In the rows, zero is written as 128.
Each row of numbers stands for one thing and depends on some of the facts below. Use the named rows to name the rest.

Facts:
K105 {σ=rubrim}
K123 {σ=pedu, ω=K509}
K131 {σ=tabrun, ω=K737}
K136 {σ=tabrun, ω=K878 K643}
K143 {σ=pedu, γ=K150, ω=K592}
K144 {σ=tabrun}
K150 {σ=rubrim, γ=K894, ω=K878}
K156 {σ=rubrim, ω=K643 K930}
K16 {σ=mopil, γ=K766, ω=K878 K930}
K169 {σ=rubrim, γ=K414, ω=K643}
K182 {σ=tabrun, γ=K891, ω=K6}
K199 {σ=notugrem, γ=K182, ω=K878}
K203 {σ=rubrim, ω=K636 K594}
K205 {σ=mopil, ω=K490 K533}
K224 {σ=tabrun, γ=K944, ω=K490}
K226 {σ=pedu, ω=K878 K265 K462}
K229 {σ=mopil, ω=K643 K398}
K233 {σ=pedu, ω=K580}
K237 {σ=mopil, γ=K470, ω=K265}
K238 {σ=pedu}
K248 {σ=mopil, ω=K878 K643 K930 K123}
K251 {σ=trigrir, γ=K902, ω=K878 K265}
K265 {σ=mopil, γ=K887}
K266 {σ=mopil, ω=K680 K562 K719}
K271 {σ=rubrim, ω=K878 K509 K727}
K284 {σ=tabrun, γ=K237, ω=K643 K732}
K294 {σ=pedu, ω=K123 K156}
K299 {σ=pedu, ω=K878 K248}
K303 {σ=tabrun, γ=K646, ω=K878}
K314 {σ=tabrun, ω=K5 K144}
K343 {σ=notugrem, ω=K226}
K366 {σ=tabrun, ω=K237}
K37 {σ=rubrim, ω=K732 K510 K614 K156}
K394 {σ=tabrun, γ=K643}
K398 {σ=rubrim, ω=K509 K462 K156}
K400 {σ=pedu}
K411 {σ=tabrun, γ=K562}
K414 {σ=rubrim, ω=K199 K930}
K42 {σ=tabrun, ω=K490}
K462 {σ=tabrun, ω=K643 K265}
K470 {σ=tabrun, ω=K878}
K474 {σ=tabrun}
K488 {σ=tabrun, ω=K878 K732 K199 K474}
K490 {σ=tabrun}
K5 {σ=mopil}
K509 {σ=mopil, γ=K687, ω=K643 K265 K930 K462}
K510 {σ=tabrun, ω=K474}
K516 {σ=tabrun, ω=K510}
K518 {σ=pedu, ω=K878}
K520 {σ=rubrim}
K528 {σ=rubrim, ω=K662 K643}
K533 {σ=pedu, ω=K878 K580 K490}
K549 {σ=tabrun, ω=K643 K592}
K56 {σ=pedu, ω=K284 K891 K766}
K562 {σ=notugrem, γ=K671, ω=K696 K238 K878}
K571 {σ=tabrun, ω=K878}
K575 {σ=mopil, γ=K199, ω=K5 K400 K509 K727}
K580 {σ=tabrun, γ=K224}
K592 {σ=tabrun, γ=K571, ω=K123}
K594 {σ=tabrun, γ=K251, ω=K680 K781}
K6 {σ=pedu}
K614 {σ=mopil, ω=K643 K732 K156}
K620 {σ=rubrim, ω=K398}
K636 {σ=pedu, ω=K878 K643}
K641 {σ=mopil, ω=K226 K727}
K643 {σ=tabrun, γ=K727, ω=K878}
K646 {σ=pedu, ω=K696 K878 K580}
K662 {σ=tabrun, ω=K224 K919}
K671 {σ=tabrun, γ=K144}
K672 {σ=rubrim, γ=K594, ω=K156}
K674 {σ=mopil, γ=K284, ω=K105 K156 K752}
K680 {σ=mopil, ω=K643}
K684 {σ=tabrun, γ=K908, ω=K878 K930 K614}
K687 {σ=tabrun, ω=K509 K462 K919}
K693 {σ=rubrim, ω=K265 K462}
K696 {σ=mopil}
K719 {σ=tabrun, ω=K238}
K727 {σ=trigrir, ω=K878 K265}
K732 {σ=tabrun, ω=K462}
K737 {σ=tabrun}
K752 {σ=rubrim, ω=K509 K727}
K755 {σ=tabrun, ω=K887}
K766 {σ=tabrun, ω=K643}
K781 {σ=notugrem}
K805 {σ=tabrun, ω=K878}
K86 {σ=tabrun, ω=K620 K533}
K878 {σ=tabrun}
K887 {σ=rubrim, ω=K580 K562}
K891 {σ=tabrun, γ=K303, ω=K592 K727}
K894 {σ=mopil, γ=K462}
K902 {σ=tabrun, γ=K533}
K908 {σ=pedu, ω=K737}
K916 {σ=tabrun, ω=K224 K930 K411}
K919 {σ=tabrun, ω=K953 K248 K474}
K930 {σ=tabrun, ω=K878 K643}
K944 {σ=pedu, ω=K509}
K953 {σ=tabrun, γ=K5, ω=K205}
K960 {σ=tabrun, ω=K878 K400 K737}
K964 {σ=tabrun, ω=K878}
K967 {σ=tabrun, ω=K878 K509 K271}

Named rows:
K16: [130 138 131 150 205 175 135 139 139 141 111 125 114 118 115  74 125 103
 115 123 114 121 138 143 126 136 136 135 130 117 116 131 174 128 126 135
 130 104 133 113 137 121 135 124 112 125 124 123 122 145 118 126 136 130]
K641: [117 127 153 127 164 159 148 134 137 130 117 127 107 105 123  87 117 112
 129 126 107 112 136 141 134 140 128 135 146 125 146 125 139 134 145 132
 142 114 130 119 154 115 128 103 133 158 119 136 121 138 115 113 133 139]
K781: [131  72 101 110  91  98 125 146 164 105 140 132 156 146 115 172 164 162
 103 119 123 137 128 128 129 113 145 126 136 140 163 145  81 119 139 118
 122 129 106 132 100 128 135 135 118  93 110 119 158 118 111 135 127 109]
K294: [129 135 140 127  84 105 124 138 154 153 142 115 102 119 133 107 133 140
 132 145 133 119 132 127 120 165 136 130 106 131 128 117 107 146 161 129
 150 147 107 128  98 131 123  77 133 107 122 142 126 110 135 116 128 124]
K693: [109  93 135 141  98 142 136 128 142 126 140 130 129 108 121 106 138 140
 130 117 144 127 148 144 125 117 115 136 171 125 126 120  93 131 134 141
 135 123 127 122 113 124 126 120 125 157 121 135 165 138 122 118 141 113]
K203: [128  82 116 150 100 153 123 140 170 118 139 128 149 113 124 135 166 136
 124 115 122 143 143 141 118 118 116 144 171 123 143 135  99 152 132 141
 123 126 122 132  76 136 125 132  99 114 123 129 159 121 119 118 133 114]
K169: [130 110 126 138  97 155 130 136 156 126 137 126 129 127 125 103 139 139
 124 119 136 131 141 142 121 122 127 136 152 121 134 130 125 140 133 137
 137 121 126 122  97 137 118 128 123 101 115 130 157 124 134 123 137 120]
K398: [125 133 137 118 104 126 128 128 136 152 137 122 122 124 119  71 127 134
 126 122 144 122 139 136 127 116 127 128 153 127 115 121 171 123 129 129
 147 127 122 113 126 145 124 129 137 116 120 130 141 119 112 118 139 123]
K414: [130 115 129 145 121 157 130 135 158 137 136 122 128 120 120  80 114 143
 130 121 129 133 144 143 124 129 122 139 149 117 131 122 144 156 135 150
 130 114 126 124 117 140 114 127 118 109 119 127 157 125 127 122 137 122]
K620: [124 115 141 113  67 119 113 128 143 131 139 128 130 136 128  86 118 169
 133 120 139 123 133 129 126 109 132 127 156 140 140 116 149 140 141 135
 139 131 119 134 130 149 118 130 140 146 104 139 159 118 133 122 137 128]
K182: [122 154 131  82 177 109 130 122  88 133 120 125 158 126 129 184 170 101
 115 147 148 129 129 121 126 112 123 134 121 128 134 174 153 129  81 116
 127 147 136 139 135 139 131 125 107 110 174 175  73 116 110  92 123 121]
K571: [134 151 125 137 188 147 140 126 118 148 116 127 121 117 132 138 112 104
 141 123 113 132 128 128 133 139 123 135 123 125 104 122 146 131 135 138
 120 122 141 121 124 120 135 122 124 124 143 124 111 143 134 137 127 145]
K719: [131 113 111 124 128 126 150 133 114 116 123 133 152 132 121 218 126 106
 124 138 111 139 127 122 125 118 129 128 133 131 122 158 146 117 118 130
 111 132 125 127 130 112 138 142  96 122 151 127 112 131 108 135 114 154]
K131: [137 144 135 119 161 158 131 125 146 120 116 128 138 132 134 184  97 130
 137 135 110 129 117 131 144 101 125 147 116 125 140  98  95 173 112 128
 123 125 152 148 134 131 116 120 145 160 147 142 104 135 147 124 112 119]
K394: [133 152 132  98 139 121 132 124 106 123 122 126 148 137 133 178 128 119
 116 142 138 127 126 127 130 111 135 129 125 132 139 153 139 126  88 113
 126 142 137 143 142 141 129 134 125 122 151 154  86 116 124 114 117 138]
K411: [127 141 115 138 151 129 112 106 100 107 122 134 132 130 139 137 148 132
 126 127 149 130 117 119 128 119 123 112 101 128 117 129 138 107  88 126
 109 129 143 128 142 136 136 166 131 114 131 104 117 132 128 140 131 125]
K964: [141 160 138 128 178 132 144 130 124 158 117 124 115 122 129 133  88 103
 133 132 120 123 121 134 129 141 125 128 115 128 101 117 187 138 129 130
 129 124 133 120 146 124 134  97 122 120 147 136  98 124 147 140 126 153]
K136: [129 145 121 151 195 133 144 127 120 145 110 125 124 117 133 129 129  88
 139 126 123 136 125 135 126 144 122 130 120 113  98 136 160 129 116 143
 131 118 136 110 112 112 138  97 116  95 138 120 122 131 130 137 125 134]

Rows to name:
No name comes twice in this set of rows, the named rows included.
[147 137 110 113  69  37 137 135 138 143 134 117 117 155 102 190  91 146
 102 139 111 131 130 118 120 144 136 122 142 152 110 152 146  91 144 104
 116 140 100 124 142 104 131 144  95 111 146 116 117 122 124 137 118 145] -> K238
[154 158 131 108 109 111 131 139 164 131 133 113 106 146 124 204  65 150
 112 143 122 121 117 130 139 137 123 154  93 131 128  90  89 155 157 114
 134 137 128 145 127 128 105 104 140 122 144 150  98 124 158 111 115 118] -> K908
[145 130 105 106  67  51 126 111 108 136 132 130 139 169 127 149  97 145
 130 115 109 119 101 108 149  95 146 104 141 161 106 136 146  90  99  99
 120 120 121 122 179 108 145 176 153 138 114  90 114 123 100 175 113 150] -> K878
[143 139 124 107  69  67 124 125 149 135 133 115  93 160 119 196  74 172
 115 141 114 111 114 114 148 119 122 134 130 148 114  96  80 127 144  97
 130 135 118 134 148 115 110 137 152 144 130 124 103 129 136 124 120 114] -> K400
[128 138 142  98 143 104 137 122 115 126 104 128 117 141 115 131  72 146
 103 118 113 111 122 134 153  90 138 126 150 147 126 126 126 116  99  97
 133 106 133 131 196 119 136 148 150 178 126 125  92 148 110 115 130 117] -> K5
[126 136 126  97 105 105 133 125 128 124 139 122 141 128 117 172 120 142
  97 125 151 128 139 135 125 120 113 133 156 133 133 157 148 126 102 110
 129 128 130 135 138 150 124 163 112 125 150 145 118 123 121 100 133 110] -> K520
[141 150 109 105 144 107 125 119 126 128 119 127 137 156 127 209  92 136
 125 131 108 129 105 118 150  83 124 135 132 142 120 116  78 131  87 104
 114 117 152 144 148 120 123 152 161 152 139 114  96 127 128 143 111 120] -> K737

Now the same things, written a new way:
Some rows with their names:
K238: [109 114 147 108  98 153 112 108 188 130 133 161 134 132 133 141 154 160
 107 151 174 163 176 155 169 132]
K719: [120  96 143 122 112 131 143 127 108 115 104 109 103 144 159 134 122 115
 106 125 123 154 123 120 147 120]
K887: [125 155 118  83 118 103 107 146 130 138 145 102 134 150 121 158 194 134
 148 100 112 114 120 124 185 147]
K205: [138 143 119  48 104  91 114 195 130 158 121 160 131 119  68  77 113 155
 123 157 114 109  80 135 115 163]
K533: [122 145  45 100  65 114  98 159 181 151 118 174 138 135 140 136  76 155
 136 186 138 131 115 179 149 165]
K878: [129 123 108 251 134 143 136 110 149 115  96 120 128  97 163  84  49 142
 111 120 141 121 136 142 117 109]
K646: [125 139  66 127  92 135 131 120 174 139 138 157 142 141 151 127 124 152
 129 156 144 132 143 163 162 138]
K251: [130 146  76 181 171 135 134 123 148 111 155 139 118 126 128 133 141 168
 109 163 127  72 103 112 134 156]
K284: [132 115 155 144 130 132 135 126  85 127 106 112 119 123 167 147 143  98
 116 129 125 180 127 100  76 118]
K143: [117 116 124  68  97 144 137 121 159 141 140 156 129 157 136 158 168 155
 118 154 125 143 161 172 178 140]
K592: [120  98 166 101 119 135 151 115  95 125  98 124  96 147 135 157 123 122
 102 103  88 125 139 151 154 123]
K766: [129 123 185 150 136 138 136 135  93 143  93 123 125 110 178 161 142 115
 102 116 105 170 142 120  71 125]
K400: [111 119 155 110 105 155 102 106 185 127 132 169 136 125 116 141 142 157
 110 161 169 160 176 163 158 134]
K737: [111  95 181 155 123 141 116 113 132 108  97 121 107 118 137 122 109 125
  90 121 155 162 141 123 135 114]
K662: [124 108 132 116 103 117 120 142 104 118  97 125 104 135 142 141  95 106
 110 144 125 155 108 123 122 131]
K203: [127 161 129  98 137 112 101 136 131 140 153 108 141 141 109 166 191 125
 153  95 115 104 128 120 163 140]
K182: [125  96 142 128 116 127 130 126 110 116 103 121 107 134 149 136 105 115
 111 129 128 152 124 128 126 120]
K229: [145 141 157 100 150 121 153 151 104 149 151 138 147 106  87  76 189 141
 131 108 104 131 131 101  89 130]

Name these rows:
No name comes twice in this set of rows, the named rows included.
[131 140  53 148  91 139 134 118 171 138 140 158 147 137 155 123 117 152
 143 151 135 129 145 164 153 134] -> K299
[150 146 177 104 158 130 166 152 102 168 134 134 150  99 107  94 222 157
 117  96  91 136 141 108  84 131] -> K680
[134 170  95 123 171 123 104 120 129 145 168 124 149 130  78 152 113 138
 186  85  87  28 134 163 160 139] -> K271
[126 150 143  63 170 128  98 123 118 142 167 125 134 143  55 185 137 119
 185  88  90  49 140 154 166 143] -> K752
[117  90 165  98 132 144 166 128 107 127 101 108  95 148 147 160 119 138
 100 104  86 114 142 157 162 126] -> K891
[129 163 115  91 129 103  86 136 119 130 162 116 142 146  94 165 175 106
 172 110 123 109 114 113 152 140] -> K620
[138 180  65 178 138 110 112 129 139 143 153 102 159 124 128 124 142 141
 172  89 112  67 122 135 157 137] -> K150
[125 137  86 167 183 145 147 125 148 117 160 133 118 132 127 145 134 185
 115 156 110  41 113 138 152 159] -> K727
[137 152  80 163 111 144 133 119 161 155 135 159 159 119 172 135 150 156
 135 141 127 138 157 158 117 137] -> K636
[134 114  51 110 146 153 141 137 185 127 186 114 146 141 182 145 114 154
 166 196 162 100 126 144 132 141] -> K226

The same things again, as new rows of numbers:
Named rows:
K680: [149 130 169 114 117 127 124 109 177 166  89 119 111 144 120  95 159 110
 139  51 135 121 118 140  82 100 177  99 125 151 166  88 100  87 127 128
 157 129  73 140 110]
K967: [ 76 150 137 122 138 136 121  80 155 181  86 112 108 132 138 113 172  77
 159  81 114 141 141 138 117 118 168 113 157 121 182 117 127  79 121 121
 171 128  89 134 105]
K150: [113 141 136 134 122 135 127 116 175 185  98 128 110 130 139 100 177  55
 127  71 103 146 137 142 126 110 162 125 129 157 172 127 130  96 109 137
 171 140 115 158  97]
K575: [137 153 134 128 102 129 119 103 168 171  81 108 119 137 113 124 169 112
 134  63 104 136 141 131 108 108 176 109 134 128 159  94 122 106 146 118
 169 136  93 154  90]
K894: [141 146 142 119 106 134 117 102 180 176  81 117 109 145 123 110 170 107
 146  64 127 129 128 134  89 107 163 112 141 141 157  92 104 103 133 116
 148 136  82 147  96]
K462: [ 76 145 141 124 131 146 108  83 164 180  80 109 102 147 140 109 168  94
 167  84 129 136 137 137 102 111 163 113 163 129 174 116 120  79 111 118
 153 120  93 128 104]
K641: [148 147 135 132 122 137 125 101 171 177  82 114 117 132 121 114 183  97
 143  61 105 130 135 130 102 120 165 115 137 133 162  99 123 103 144 114
 164 137  82 146  95]
K781: [150  94 192 148 118 110 107 103 166 129 124 114 107 166 129  62 147 136
 125  52 176 127  96 137  76  72 162  72 123 157 201  80  93  28  67 155
 181  88  89 144 116]
K580: [ 63 146 133  80 115 131 121  93 186 194  77 116 103 162 149 103 144  86
 166  99 155 141 116 146  94  86 166  95 165 120 172 117 102  83  94 124
 111 137  73 131 108]
K271: [108 135 137 133 108 150 111 120 184 189  88 125 101 145 137  94 174  85
 137  75 118 140 133 139 111 101 157 123 138 162 164 125 123  95  95 133
 153 131 121 158  94]
K314: [ 37 173 140 134  74 115  91  97 145 161  74  90 126 161 110 155 104 140
 116  83  83 149 163 146 166  70 220  80 130  80 185 109 144  83 136 140
 181 104 121 154  73]
K752: [110 135 138 135 107 158 103 118 184 190  84 123 103 145 139  93 175  82
 144  75 118 139 135 139 107 103 154 122 139 168 162 121 129  97  92 129
 150 134 127 155  94]
K143: [120 147 118 143 149 141 103  78 157 170  72 114 115 147 120 111 173  90
 137  60  98 125 142 131 125 119 146 113 164 163 173 116 159  97 108 147
 180 167  95 154 110]
K902: [ 71 146 143 116 124 136 113  84 165 180  80 113  99 148 141 110 162  94
 162  86 134 139 134 136 101 106 166 111 160 128 179 112 114  79 108 120
 152 122  90 128 106]
K510: [ 67 148 148 121 131 152  99  81 168 179  74 110  90 135 143 114 169  91
 178  82 131 135 145 135 105 112 146 112 164 141 173 100 127  87 102 114
 155 130  86 136 107]
K182: [ 73 151 138 121 134 129 122  80 157 179  90 114 109 132 138 117 166  73
 157  81 116 141 140 141 118 116 169 114 151 121 182 116 126  81 118 122
 168 126  86 134 104]
K233: [111 158  88  87 147 105 144  88 177 187  84 120 133 161 131 115 149  60
 118  88 112 144 115 146 135  95 160  98 162 130 173 140 134  99 112 160
 138 189  66 159 108]
K964: [ 77 148 138 120 140 125 125  81 154 179  91 111 109 129 139 115 171  69
 156  79 115 145 141 141 121 117 171 111 150 124 186 117 127  81 122 123
 174 131  86 134 108]

Which thing is each row?
No name comes twice in this set of rows, the named rows included.
[116 138 131 145 122 150 120 120 174 188  92 124 113 136 138  98 183  63
 134  72  99 142 135 139 120 115 162 131 131 149 172 136 133  93 110 135
 165 132 123 157  93] -> K693
[101 136 124  82 106 124 136 129 202 208  89 129 119 145 146  87 151  54
 138  89 127 153 111 154 117  84 175  99 127 143 165 131 121 101  90 143
 125 157 102 158 102] -> K887
[119 144 116 132 136 143 100  82 164 174  70 116 108 173 122 108 165 107
 138  70 120 123 131 127 110 106 146 113 170 163 169 120 136  92  97 146
 156 156  94 152 107] -> K123
[ 72 128 148  73 126 121 123  97 176 186  76 112 115 151 145  91 142  76
 171  83 142 139 110 153 103  96 190  81 143 127 176 109 120  78  97 131
 138 136  75 116 120] -> K719
[121 134 107 178 151 193 145  83 141 203  77  99 147 186 150  98 216  75
 162  86  87 130  99 119  90 157 207 135 172  64 203 197 122  42 148 104
 124  77 124  91  86] -> K366
[ 68 160 146 126 133 130 123  79 168 175 103 121  87 148 144 122 160  89
 145  94 145 139 139 138 100  97 140 130 169 130 185 122  87  72 114 124
 142 119  73 146  95] -> K224
[ 59 150 113  56 134 105 154  96 179 204  80 113 130 130 150 110 147  34
 161  99 122 159 114 158 134 101 192  78 139  95 179 127 127  94 117 133
 132 167  59 130 112] -> K755
[125 118 174 141 133 119 130 121 168 163 119 132 111 129 130  78 167  69
 112  49 112 137 128 148 118  98 179 115 108 171 184 128 119  66 102 157
 188 116 112 154 111] -> K203
[ 88 116 195 122 144 116 122  89 156 150 107 120 107 150 133  82 145 103
 141  57 148 123 120 147  94  96 189  97 130 150 194 105 101  43 100 143
 176  96  82 120 121] -> K594
[117 142 122 123 119 145  97  86 174 172  72 113 106 192 124 101 155 123
 137  79 139 121 120 127  96  92 145 111 183 164 162 119 119  88  86 147
 134 149 100 149 106] -> K6
[134 139 141  82  96 132 121 110 201 188  68 117 108 161 130  98 152 110
 158  74 150 128 108 143  75  88 168  91 145 136 151  91  98 105 116 117
 114 146  72 141 104] -> K696
[ 69 161 136 119 143 125 132  81 163 180  97 117 104 135 141 122 165  65
 147  91 123 144 140 142 120 110 156 120 157 115 186 126 114  79 124 128
 159 131  74 146 101] -> K86

